Below are the code and all the weights of a small trained network. Each question names an input and a class and asks about switching units off, where a switched-off unit gives its printed mean instead of its output.

import numpy as np


def w(rows, s, z=0):
    codes = np.array(rows[::2]) - 128.0
    scale = np.full(codes.shape[1], s)
    scale[-1] = z or s
    return codes * scale


def norm(h):
    return h / np.sqrt((h * h).mean(-1, keepdims=True) + 1e-5)


def f(y):
    return y / 2 * (1 + np.tanh(0.7978845608 * (y + 0.044715 * y**3)))


def log_softmax(a):
    a = a - a.max(-1, keepdims=True)
    return a - np.log(np.exp(a).sum(-1, keepdims=True))


def net(x, mask):
    res = np.array(x, float).reshape(1, 4) / 4 @ E
    u = 0
    for l in range(4):
        y = f(norm(res) @ A[l][:, :-1].T + A[l][:, -1])
        res = res + np.where(mask[u : u + 3], y, B[l][:, -1]) @ B[l][:, :-1]
        u += 3
    return log_softmax(norm(res)[-1] @ U[:, :-1].T + U[:, -1])


A, B = {}, {}
E = w([
[124,130,158,217,111,203,253],'x0',
[67,185,179,134,139,188,50],'x1',
[128,130,132,120,125,124,130],'x2',
[39,137,125,161,58,94,187],'x3',
],0.011)
A[0] = w([
[121,51,76,139,192,2,122,57],'0.n1',
[33,123,112,184,81,114,57,3],'0.n2',
[89,172,124,206,71,131,166,137],'0.n3',
],0.0078,0.0045)
B[0] = w([
[102,156,249,240,159,134,110,243],'0.n1',
[75,114,98,91,102,212,130,173],'0.n2',
[108,120,131,108,199,25,165,252],'0.n3',
],0.012,0.0034)
A[1] = w([
[124,41,121,114,25,63,112,52],'1.n1',
[220,147,174,219,184,125,185,199],'1.n2',
[69,222,245,198,253,206,128,2],'1.n3',
],0.0052,0.0032)
B[1] = w([
[2,151,75,232,250,191,188,118],'1.n1',
[72,96,61,8,159,162,138,253],'1.n2',
[197,24,198,154,181,133,72,196],'1.n3',
],0.0095,0.0057)
A[2] = w([
[56,146,160,92,186,112,142,3],'2.n1',
[54,89,187,251,104,47,179,90],'2.n2',
[83,148,161,109,113,96,49,98],'2.n3',
],0.011,0.0041)
B[2] = w([
[113,156,175,129,120,192,175,164],'2.n1',
[182,160,126,127,100,105,4,255],'2.n2',
[153,136,89,145,79,133,144,208],'2.n3',
],0.019,0.0077)
A[3] = w([
[168,130,71,121,155,150,179,3],'3.n1',
[150,95,123,136,137,2,129,97],'3.n2',
[20,182,119,135,94,88,139,133],'3.n3',
],0.015,0.0046)
B[3] = w([
[16,141,120,184,31,178,183,178],'3.n1',
[101,35,224,125,236,197,191,254],'3.n2',
[73,85,104,101,161,208,253,195],'3.n3',
],0.011,0.0055)
U = w([
[122,67,170,118,253,136,168,9],'0',
[146,240,122,127,68,87,43,151],'1',
[74,143,56,107,63,167,233,207],'2',
],0.016,0.0014)

Each question gives the input, the list of numbers given to net, and the class t.
The units are the neurons (one row each of A and B). Each row of codes is followed by its name. A weight is (code - 128) times the scale printed after its matrix; where a second scale follows, it is the last column's (A, B and U).
mask holds one flag per neuron, layer by layer. A switched-off neuron (its flag False) gives its mean, the last column of its row in B, instead of its output. The means were averaged over made-up inputs and are rounded, as every weight is.
A unit's drop is (log p(t) with every unit on - log p(t) with that unit switched off) / (log p(t) with every unit on - log p(t) with every unit switched off).
The circuit of an input: a set's keep is (log p(t) with only the set's units on - log p(t) with every unit switched off) / (log p(t) with every unit on - log p(t) with every unit switched off). Starting from all 12 units, units are removed one at a time, each time the one whose removal leaves the highest keep (on an exact tie, the one counted first), for as long as the keep stays at least 0.8.
circuit, biggest first: the units of the circuit, biggest drop first
most important unit: the unit with the biggest drop
k most important neurons: the k neurons with the biggest drops, biggest first
top k neurons in layer l: the k neurons of layer l with the biggest drops, biggest first
drop of u: that unit's drop, to one decimal
input [5,-1,2,-7], class 2: circuit, biggest first => (2.n2; 3.n1)
input [4,6,0,6], class 1: most important neuron => (2.n2)
input [-5,-7,4,3], class 1: 2 most important neurons => (2.n2; 0.n1)
input [1,-8,0,-7], class 2: 4 most important neurons => (2.n2; 3.n1; 1.n3; 0.n3)
input [-7,-2,-8,0], class 0: 2 most important neurons => (3.n2; 2.n2)
input [8,-8,-4,2], class 0: circuit, biggest first => (3.n2; 0.n3)
input [5,-5,8,1], class 0: 4 most important neurons => (3.n2; 0.n3; 2.n3; 2.n1)
input [0,1,3,0], class 1: 2 most important neurons => (0.n2; 0.n3)
input [-2,-5,-4,1], class 1: 2 most important neurons => (0.n1; 2.n2)
input [7,-2,8,2], class 0: 2 most important neurons => (0.n3; 2.n2)
input [-4,2,-1,8], class 2: 2 most important neurons => (0.n2; 3.n3)
input [3,1,-8,2], class 1: 3 most important neurons => (2.n2; 2.n1; 3.n2)
input [2,-7,0,-3], class 2: 3 most important neurons => (2.n2; 1.n2; 3.n1)
input [-3,5,-1,7], class 2: most important unit => 0.n2
input [-1,4,-6,2], class 2: top 2 neurons in layer 0 => (0.n2; 0.n1)
input [-5,-2,0,0], class 0: top 2 neurons in layer 1 => (1.n3; 1.n1)
input [6,-7,-1,1], class 0: top 2 neurons in layer 2 => (2.n1; 2.n3)
input [5,5,1,5], class 1: drop of 2.n2 => 2.3
input [-6,1,-8,2], class 2: top 2 neurons in layer 0 => (0.n2; 0.n3)
input [8,-7,4,4], class 0: drop of 2.n2 => 0.2
input [6,-6,7,-8], class 2: drop of 1.n2 => 0.0
input [2,4,-1,2], class 1: most important unit => 1.n2
